Here is a tiny trained network, its code and every weight. The questions are about switching its units off for an input and a class, where a switched-off unit gives its printed mean instead of its output.

import numpy as np


def w(rows, s, z=0):
    codes = np.array(rows[::2]) - 128.0
    scale = np.full(codes.shape[1], s)
    scale[-1] = z or s
    return codes * scale


def norm(h):
    return h / np.sqrt((h * h).mean(-1, keepdims=True) + 1e-5)


def f(y):
    return y / 2 * (1 + np.tanh(0.7978845608 * (y + 0.044715 * y**3)))


def log_softmax(a):
    a = a - a.max(-1, keepdims=True)
    return a - np.log(np.exp(a).sum(-1, keepdims=True))


def net(x, mask):
    res = np.array(x, float).reshape(1, 7) / 4 @ E
    u = 0
    for l in range(3):
        y = f(norm(res) @ A[l][:, :-1].T + A[l][:, -1])
        res = res + np.where(mask[u : u + 6], y, B[l][:, -1]) @ B[l][:, :-1]
        u += 6
    return log_softmax(norm(res)[-1] @ U[:, :-1].T + U[:, -1])


A, B = {}, {}
E = w([
[37,151,52,47,103,122,99],'x0',
[185,115,207,180,137,2,158],'x1',
[175,156,3,154,155,168,12],'x2',
[194,18,161,186,157,180,151],'x3',
[140,156,157,98,127,138,150],'x4',
[160,79,138,212,171,137,71],'x5',
[126,148,95,150,111,99,155],'x6',
],0.00065)
A[0] = w([
[87,153,143,9,67,160,213,118],'0.n0',
[129,72,238,169,124,79,132,29],'0.n1',
[90,218,2,102,93,155,20,71],'0.n2',
[89,119,89,136,142,255,76,47],'0.n3',
[194,21,213,192,89,172,183,109],'0.n4',
[219,68,117,220,222,181,40,4],'0.n5',
],0.0021,0.00048)
B[0] = w([
[188,158,135,222,132,118,80,191],'0.n0',
[89,91,74,104,157,198,126,168],'0.n1',
[110,59,166,140,200,164,199,246],'0.n2',
[118,98,85,74,83,160,53,161],'0.n3',
[117,161,56,142,250,90,221,215],'0.n4',
[185,207,122,144,38,67,96,205],'0.n5',
],0.0019,0.0012)
A[1] = w([
[138,118,158,127,129,146,115,164],'1.n0',
[115,195,35,93,54,136,66,4],'1.n1',
[70,129,87,87,123,77,110,100],'1.n2',
[251,100,119,181,151,140,79,69],'1.n3',
[130,188,213,131,125,97,169,3],'1.n4',
[139,111,184,128,132,155,113,192],'1.n5',
],0.0026,0.00057)
B[1] = w([
[104,130,52,122,113,103,144,125],'1.n0',
[125,23,159,132,252,176,200,203],'1.n1',
[222,111,217,215,111,108,161,158],'1.n2',
[129,196,144,177,6,54,123,254],'1.n3',
[50,126,134,47,80,164,33,187],'1.n4',
[103,141,17,120,130,81,134,130],'1.n5',
],0.0014,0.00058)
A[2] = w([
[72,122,123,62,163,151,157,190],'2.n0',
[137,64,148,155,84,6,155,185],'2.n1',
[181,164,139,53,105,200,190,216],'2.n2',
[208,160,145,184,109,90,83,211],'2.n3',
[133,76,50,138,149,220,49,3],'2.n4',
[146,106,170,159,181,130,199,54],'2.n5',
],0.0025,0.00043)
B[2] = w([
[203,114,133,153,111,84,131,205],'2.n0',
[145,93,75,92,139,253,65,255],'2.n1',
[177,87,51,188,111,115,88,186],'2.n2',
[159,151,82,185,55,160,132,234],'2.n3',
[112,95,140,42,118,195,64,218],'2.n4',
[99,102,77,137,183,100,133,187],'2.n5',
],0.0023,0.0008)
U = w([
[244,185,62,233,30,126,66,173],'0',
[55,207,241,68,67,37,138,8],'1',
[97,40,94,19,145,254,33,123],'2',
[114,82,118,167,229,68,242,192],'3',
],0.0066,0.0016)

Each question gives the input, the list of numbers given to net, and the class t.
The units are the neurons (one row each of A and B). Each row of codes is followed by its name. A weight is (code - 128) times the scale printed after its matrix; where a second scale follows, it is the last column's (A, B and U).
mask holds one flag per neuron, layer by layer. A switched-off neuron (its flag False) gives its mean, the last column of its row in B, instead of its output. The means were averaged over made-up inputs and are rounded, as every weight is.
A unit's drop is (log p(t) with every unit on - log p(t) with that unit switched off) / (log p(t) with every unit on - log p(t) with every unit switched off).
The circuit of an input: a set's keep is (log p(t) with only the set's units on - log p(t) with every unit switched off) / (log p(t) with every unit on - log p(t) with every unit switched off). Starting from the 12 units with the biggest drops (on a tie, the unit counted first), units are removed one at a time, each time the one whose removal leaves the highest keep (on an exact tie, the one counted first), for as long as the keep stays at least 0.8.
units of the circuit, in order: the units of the circuit, biggest drop first
k most important neurons: the k neurons with the biggest drops, biggest first
top k neurons in layer l: the k neurons of layer l with the biggest drops, biggest first
input [-1,-2,1,4,2,-6,-4], class 0: 3 most important neurons : [0.n0 1.n3 0.n1]
input [-3,-4,-1,-6,8,7,5], class 2: units of the circuit, in order : [0.n5]
input [3,-5,-4,8,8,2,0], class 3: 3 most important neurons : [0.n4 2.n1 1.n4]
input [-1,-6,-5,-1,8,-7,5], class 0: 3 most important neurons : [2.n2 0.n0 2.n0]
input [-6,-6,-5,2,0,-7,-8], class 0: units of the circuit, in order : [2.n2 0.n0]
input [8,3,8,0,2,5,5], class 2: 2 most important neurons : [2.n4 0.n0]
input [4,8,1,-2,-7,-8,-3], class 2: top 2 neurons in layer 0 : [0.n4 0.n5]
input [-2,-8,-4,6,3,6,4], class 0: top 4 neurons in layer 0 : [0.n5 0.n2 0.n4 0.n3]
input [-3,-1,-2,1,-1,-6,-8], class 0: top 2 neurons in layer 1 : [1.n1 1.n4]
input [3,7,1,2,-1,-8,6], class 0: units of the circuit, in order : [2.n4 2.n1 0.n4]
input [1,0,2,-3,0,-1,0], class 3: 2 most important neurons : [2.n1 0.n5]
input [-5,-2,5,-5,1,-4,8], class 3: 2 most important neurons : [2.n1 2.n3]
input [-8,-8,-3,-5,1,-4,4], class 0: top 2 neurons in layer 2 : [2.n2 2.n1]
input [2,5,8,-7,-1,-4,6], class 3: top 2 neurons in layer 0 : [0.n2 0.n5]
input [4,-2,1,-5,2,-5,4], class 3: most important neuron : [1.n1]
input [8,1,-2,-5,-6,-1,4], class 3: top 3 neurons in layer 0 : [0.n5 0.n2 0.n0]
